Here is a tiny trained network, its code and every weight. The questions are about switching its units off for an input and a class, where a switched-off unit gives its printed mean instead of its output.

import numpy as np


def w(rows, s, z=0):
    codes = np.array(rows[::2]) - 128.0
    scale = np.full(codes.shape[1], s)
    scale[-1] = z or s
    return codes * scale


def f(y):
    return np.maximum(y, 0)


def log_softmax(a):
    a = a - a.max(-1, keepdims=True)
    return a - np.log(np.exp(a).sum(-1, keepdims=True))


def net(x, mask):
    res = np.array(x, float).reshape(1, 6) / 4 @ E
    y = f(res @ A[0][:, :-1].T + A[0][:, -1])
    res = res + np.where(mask, y, B[0][:, -1]) @ B[0][:, :-1]
    return log_softmax(res[-1] @ U[:, :-1].T + U[:, -1])


A, B = {}, {}
E = w([
[125,126,133,124,129,120,135,132],'x0',
[19,13,128,135,62,122,52,134],'x1',
[130,128,128,131,125,127,127,131],'x2',
[20,204,127,92,125,218,154,226],'x3',
[213,28,127,89,153,244,166,202],'x4',
[128,127,127,125,129,125,128,130],'x5',
],0.011)
A[0] = w([
[154,150,97,123,59,140,135,129,64],'n0',
[165,176,159,166,131,132,161,137,22],'n1',
[143,98,104,136,96,101,134,116,42],'n2',
[140,57,143,126,96,161,136,153,111],'n3',
[104,125,122,162,135,148,160,120,61],'n4',
[177,92,120,154,131,87,156,80,57],'n5',
[124,131,135,145,113,141,142,123,64],'n6',
[64,218,95,93,139,175,134,216,77],'n7',
[198,107,122,126,154,85,106,80,63],'n8',
[111,149,118,121,143,171,106,104,50],'n9',
[152,112,155,136,118,160,135,127,28],'n10',
[195,196,158,106,167,134,158,113,21],'n11',
[166,135,84,99,95,115,85,134,45],'n12',
[164,57,110,92,141,211,165,144,104],'n13',
[110,147,113,94,121,85,117,123,54],'n14',
[111,119,155,147,157,110,150,137,72],'n15',
[179,68,134,107,161,185,160,149,90],'n16',
[64,42,115,112,104,119,101,114,7],'n17',
[72,160,144,159,117,71,109,95,88],'n18',
[161,77,147,138,167,145,149,180,78],'n19',
[144,83,129,133,157,107,123,81,25],'n20',
[91,79,149,143,117,125,124,127,3],'n21',
[137,133,140,96,120,113,118,139,93],'n22',
[64,200,119,156,112,63,108,90,93],'n23',
[69,92,140,127,123,140,108,133,58],'n24',
[109,105,155,144,129,150,104,110,11],'n25',
[181,183,149,113,151,139,128,121,22],'n26',
[206,81,143,144,128,91,126,35,68],'n27',
[134,130,127,130,128,126,121,128,71],'n28',
[120,113,135,142,88,123,159,130,59],'n29',
[133,141,123,117,118,110,115,135,41],'n30',
[202,65,129,100,136,182,146,190,123],'n31',
[212,65,143,150,144,65,77,73,66],'n32',
[86,157,162,129,135,165,131,158,64],'n33',
[119,120,135,118,131,131,149,105,84],'n34',
[120,97,122,108,93,87,131,168,41],'n35',
[176,82,105,118,129,162,134,171,87],'n36',
[72,167,138,113,141,180,124,162,59],'n37',
[74,190,160,104,140,185,139,150,68],'n38',
[144,134,176,114,129,101,100,159,91],'n39',
[232,254,107,109,203,124,200,127,33],'n40',
[73,211,117,149,92,54,117,64,105],'n41',
[99,172,122,137,142,102,121,95,81],'n42',
[69,184,136,112,103,188,162,150,43],'n43',
[133,232,147,127,110,87,83,93,90],'n44',
[72,35,129,114,64,126,14,148,27],'n45',
[86,63,146,129,103,127,116,118,12],'n46',
],0.014,0.0068)
B[0] = w([
[133,124,123,130,123,144,129,130,129],'n0',
[102,107,97,173,126,149,121,121,159],'n1',
[118,136,130,131,129,129,145,157,146],'n2',
[131,167,150,119,159,152,119,96,182],'n3',
[125,131,138,117,123,124,141,129,132],'n4',
[146,127,118,102,78,104,136,163,178],'n5',
[123,135,126,114,127,130,120,126,128],'n6',
[150,142,104,66,70,68,151,184,230],'n7',
[137,143,115,107,98,111,129,181,186],'n8',
[126,122,129,118,129,112,137,134,136],'n9',
[147,141,145,130,119,114,117,113,140],'n10',
[67,114,100,182,101,167,139,93,190],'n11',
[126,143,121,133,143,116,111,141,133],'n12',
[182,153,178,127,175,123,114,87,210],'n13',
[137,129,146,119,163,133,129,124,145],'n14',
[139,139,107,123,133,135,131,126,128],'n15',
[171,149,166,111,158,137,89,93,197],'n16',
[76,103,99,170,120,168,150,108,194],'n17',
[172,137,145,125,168,159,105,92,189],'n18',
[155,139,161,128,161,121,101,106,173],'n19',
[131,141,116,122,102,121,115,159,157],'n20',
[108,120,120,138,106,153,146,110,155],'n21',
[117,135,135,111,125,121,120,124,128],'n22',
[178,151,172,115,182,131,104,89,208],'n23',
[88,109,103,163,103,129,149,114,172],'n24',
[116,134,130,142,140,139,134,137,138],'n25',
[90,117,110,182,121,144,139,110,166],'n26',
[142,134,90,71,77,54,161,215,208],'n27',
[133,127,125,138,130,139,120,135,128],'n28',
[124,106,140,126,121,127,130,125,132],'n29',
[129,133,125,120,142,136,130,131,129],'n30',
[160,180,168,117,189,138,79,95,216],'n31',
[131,136,89,75,94,79,171,212,215],'n32',
[133,120,112,120,130,104,131,178,170],'n33',
[118,138,138,116,123,125,101,129,128],'n34',
[118,132,117,153,128,134,117,125,144],'n35',
[163,146,170,115,157,141,100,104,179],'n36',
[151,125,105,102,83,95,153,175,187],'n37',
[147,121,102,101,106,78,131,189,193],'n38',
[128,123,131,139,139,138,114,141,129],'n39',
[10,41,94,198,110,191,155,78,252],'n40',
[184,154,199,106,185,149,94,91,220],'n41',
[145,128,160,132,151,140,105,128,164],'n42',
[158,121,99,117,91,82,141,184,193],'n43',
[164,160,155,115,160,151,91,83,192],'n44',
[54,92,92,189,100,163,156,84,236],'n45',
[93,99,98,159,126,150,144,112,171],'n46',
],0.013,0.022)
U = w([
[199,178,195,123,215,133,123,70,181],'0',
[140,155,108,100,95,75,165,254,254],'1',
[1,114,110,196,131,163,162,72,24],'2',
],0.0089,0.00058)

Each question gives the input, the list of numbers given to net, and the class t.
The units are the neurons (one row each of A and B). Each row of codes is followed by its name. A weight is (code - 128) times the scale printed after its matrix; where a second scale follows, it is the last column's (A, B and U).
mask holds one flag per neuron, in row order. A switched-off neuron (its flag False) gives its mean, the last column of its row in B, instead of its output. The means were averaged over made-up inputs and are rounded, as every weight is.
A unit's drop is (log p(t) with every unit on - log p(t) with that unit switched off) / (log p(t) with every unit on - log p(t) with every unit switched off).
The circuit of an input: a set's keep is (log p(t) with only the set's units on - log p(t) with every unit switched off) / (log p(t) with every unit on - log p(t) with every unit switched off). Starting from the 12 units with the biggest drops (on a tie, the unit counted first), units are removed one at a time, each time the one whose removal leaves the highest keep (on an exact tie, the one counted first), for as long as the keep stays at least 0.8.
circuit, biggest first: the units of the circuit, biggest drop first
most important unit: the unit with the biggest drop
top k neurons: the k neurons with the biggest drops, biggest first
drop when u is switched off: that unit's drop, to one decimal
input [-8,0,-4,1,-2,0], class 0: most important unit => n40
input [5,5,-4,-5,-5,-1], class 0: top 3 neurons => n41, n40, n23
input [-8,1,1,4,4,4], class 0: top 3 neurons => n27, n32, n13
input [3,-1,3,6,-6,6], class 0: top 2 neurons => n41, n23
input [7,-5,-5,3,4,-3], class 2: top 2 neurons => n40, n41
input [2,-7,0,-3,6,5], class 2: top 3 neurons => n40, n11, n41
input [7,-8,0,0,-7,1], class 2: top 2 neurons => n40, n11
input [8,0,1,4,4,4], class 0: top 2 neurons => n27, n32
input [2,4,-6,-8,6,-1], class 1: top 2 neurons => n32, n27
input [-1,-8,6,-7,-7,-7], class 2: top 2 neurons => n40, n11
input [-8,4,-5,-2,4,-8], class 0: top 2 neurons => n40, n13
input [5,7,-1,-8,4,-3], class 1: top 3 neurons => n32, n27, n40
input [-8,1,-6,-7,5,-3], class 1: top 2 neurons => n32, n27
input [0,-5,-8,-4,-4,-1], class 2: circuit, biggest first => n40
input [1,-8,-3,2,4,2], class 2: drop when n40 is switched off => 1.1
input [8,-8,-5,0,3,4], class 2: drop when n39 is switched off => 0.0
input [6,-7,-6,-4,3,3], class 2: drop when n40 is switched off => 0.8
input [1,3,7,3,-4,2], class 0: drop when n40 is switched off => 0.1
